Here is a tiny trained network, its code and every weight. The questions are about switching its units off for an input and a target symbol, where a switched-off unit gives its printed mean instead of its output.

import numpy as np


def w(rows, s, z=0):
    codes = np.array(rows[::2]) - 128.0
    scale = np.full(codes.shape[1], s)
    scale[-1] = z or s
    return codes * scale


def norm(h):
    return h / np.sqrt((h * h).mean(-1, keepdims=True) + 1e-5)


def f(y):
    return y / 2 * (1 + np.tanh(0.7978845608 * (y + 0.044715 * y**3)))


def softmax(a):
    e = np.exp(a - a.max(-1, keepdims=True))
    return e / e.sum(-1, keepdims=True)


def log_softmax(a):
    a = a - a.max(-1, keepdims=True)
    return a - np.log(np.exp(a).sum(-1, keepdims=True))


def net(x, mask):
    ids = ['ΔΘγηλσφ'.index(c) for c in x.split()]
    T = len(ids)
    res = E[ids] + P[:T]
    r = norm(res)
    for j in range(2):
        rows = slice(3 * j, 3 * j + 3)
        q, k, v = (r @ M[0][rows].T for M in (Q, K, V))
        z = softmax(np.where(np.tri(T) > 0, q @ k.T / 3**0.5, -1e9)) @ v
        o = O[0][rows]
        res = res + np.where(mask[j], z, o[:, -1]) @ o[:, :-1]
    y = f(norm(res) @ A[0][:, :-1].T + A[0][:, -1])
    res = res + np.where(mask[2:10], y, B[0][:, -1]) @ B[0][:, :-1]
    return log_softmax(norm(res)[-1] @ U[:, :-1].T + U[:, -1])


Q, K, V, O, A, B = {}, {}, {}, {}, {}, {}
E = w([
[97,114,88,112,142],'Δ',
[160,113,176,199,174],'Θ',
[107,133,209,152,99],'γ',
[70,207,98,119,144],'η',
[97,183,74,127,108],'λ',
[221,135,126,254,67],'σ',
[162,53,143,66,85],'φ',
],0.0083)
P = w([
[134,184,65,107,189],'0',
[40,86,131,242,238],'1',
[77,13,174,209,156],'2',
[169,179,88,129,165],'3',
[65,197,104,76,89],'4',
[95,61,180,139,3],'5',
[206,203,92,105,165],'6',
[85,187,124,67,124],'7',
[131,33,188,124,31],'8',
[227,168,95,92,190],'9',
[94,184,143,84,146],'10',
],0.0076)
Q[0] = w([
[112,18,93,82,150],'head 1',
[164,156,28,74,98],'head 1',
[163,49,162,114,58],'head 1',
[254,100,185,162,100],'head 2',
[191,157,83,96,191],'head 2',
[71,45,128,182,80],'head 2',
],0.0085)
K[0] = w([
[99,122,131,11,178],'head 1',
[185,183,96,146,139],'head 1',
[35,165,110,104,189],'head 1',
[93,145,51,140,205],'head 2',
[201,179,162,141,164],'head 2',
[31,93,115,197,79],'head 2',
],0.011)
V[0] = w([
[37,76,171,47,166],'head 1',
[101,136,111,132,143],'head 1',
[168,185,115,136,140],'head 1',
[167,64,124,44,142],'head 2',
[164,128,254,90,179],'head 2',
[194,69,86,158,164],'head 2',
],0.0085)
O[0] = w([
[88,185,38,162,101,87],'head 1',
[220,155,149,158,193,213],'head 1',
[133,151,205,153,92,185],'head 1',
[86,161,78,30,43,24],'head 2',
[2,201,180,160,38,6],'head 2',
[152,11,66,110,100,134],'head 2',
],0.0073,0.0019)
A[0] = w([
[54,208,165,164,116,52],'neuron 1',
[111,5,144,174,154,201],'neuron 2',
[129,88,34,161,162,72],'neuron 3',
[33,16,160,103,166,215],'neuron 4',
[58,125,141,69,109,80],'neuron 5',
[183,167,128,182,58,2],'neuron 6',
[103,75,122,255,163,209],'neuron 7',
[155,174,163,90,109,113],'neuron 8',
],0.0086,0.0027)
B[0] = w([
[95,179,202,126,253,190],'neuron 1',
[249,195,184,100,68,251],'neuron 2',
[33,171,178,58,172,185],'neuron 3',
[160,32,181,153,95,193],'neuron 4',
[91,40,109,89,137,141],'neuron 5',
[178,43,102,32,236,120],'neuron 6',
[89,199,73,31,35,253],'neuron 7',
[81,197,75,98,69,150],'neuron 8',
],0.0044,0.005)
U = w([
[218,97,53,76,252,94],'Δ',
[164,145,159,186,59,37],'Θ',
[79,202,204,180,174,250],'γ',
[182,153,66,225,123,99],'η',
[198,132,104,186,175,68],'λ',
[176,2,205,172,182,130],'σ',
[103,143,95,23,67,142],'φ',
],0.0068,0.0024)

Each question gives the input, a string of symbols that net reads in full, and the target symbol t.
The units are the heads (3 rows each of Q, K, V and O) and the neurons (one row each of A and B). Each row of codes is followed by its name. A weight is (code - 128) times the scale printed after its matrix; where a second scale follows, it is the last column's (O, A, B and U).
mask holds one flag per unit, heads first, then neurons. A switched-off unit (its flag False) gives its mean, the last column of its rows in O or B, instead of its output. The means were averaged over made-up inputs and are rounded, as every weight is.
A unit's drop is (log p(t) with every unit on - log p(t) with that unit switched off) / (log p(t) with every unit on - log p(t) with every unit switched off).
The circuit of an input: a set's keep is (log p(t) with only the set's units on - log p(t) with every unit switched off) / (log p(t) with every unit on - log p(t) with every unit switched off). Starting from all 10 units, units are removed one at a time, each time the one whose removal leaves the highest keep (on an exact tie, the one counted first), for as long as the keep stays at least 0.8.
units of the circuit, in order: the units of the circuit, biggest drop first
k most important neurons: the k neurons with the biggest drops, biggest first
which heads matter: for each layer, one digit per head in row order, 1 if its drop is at least 0.15 and else 0, layers parted by /
drop of u: that unit's drop, to one decimal
input γ Δ Θ λ φ Δ φ λ γ Δ, target φ: which heads matter : 01
input Δ Δ σ Δ λ, target σ: units of the circuit, in order : head 1; head 2; neuron 7
input Δ Δ η Θ Δ γ Θ φ η, target γ: units of the circuit, in order : head 2
input Δ Δ γ, target Θ: which heads matter : 10
input φ φ γ σ λ, target σ: which heads matter : 10
input Δ Δ Δ φ Δ Δ γ, target φ: 2 most important neurons : neuron 8; neuron 1
input σ Δ γ φ φ φ φ φ γ η, target φ: which heads matter : 01
input σ Δ λ, target Δ: units of the circuit, in order : head 2; neuron 7
input η Δ Δ φ Θ γ Θ, target φ: units of the circuit, in order : head 2; neuron 7; head 1
input Θ λ Δ γ Θ η γ φ σ γ φ, target γ: 2 most important neurons : neuron 1; neuron 7
input λ γ Θ, target Θ: 2 most important neurons : neuron 7; neuron 2
input Δ γ Δ Δ σ Δ Δ η, target σ: units of the circuit, in order : head 1; neuron 7
input γ Δ Θ φ, target γ: units of the circuit, in order : head 2; neuron 7
input γ λ Δ φ Δ σ φ, target φ: most important neuron : neuron 2
input σ γ Δ, target φ: 3 most important neurons : neuron 7; neuron 3; neuron 2
input Θ Δ φ λ λ Δ Δ λ Δ Δ Θ, target φ: 3 most important neurons : neuron 3; neuron 1; neuron 7
input η Δ φ Θ γ Δ Δ φ λ, target Δ: units of the circuit, in order : neuron 6; head 2; head 1
input λ η Δ Δ Δ, target Δ: drop of head 2 : 0.6
input σ Δ Δ Δ Θ, target σ: drop of head 1 : 1.0
input σ φ γ Δ, target σ: units of the circuit, in order : head 1
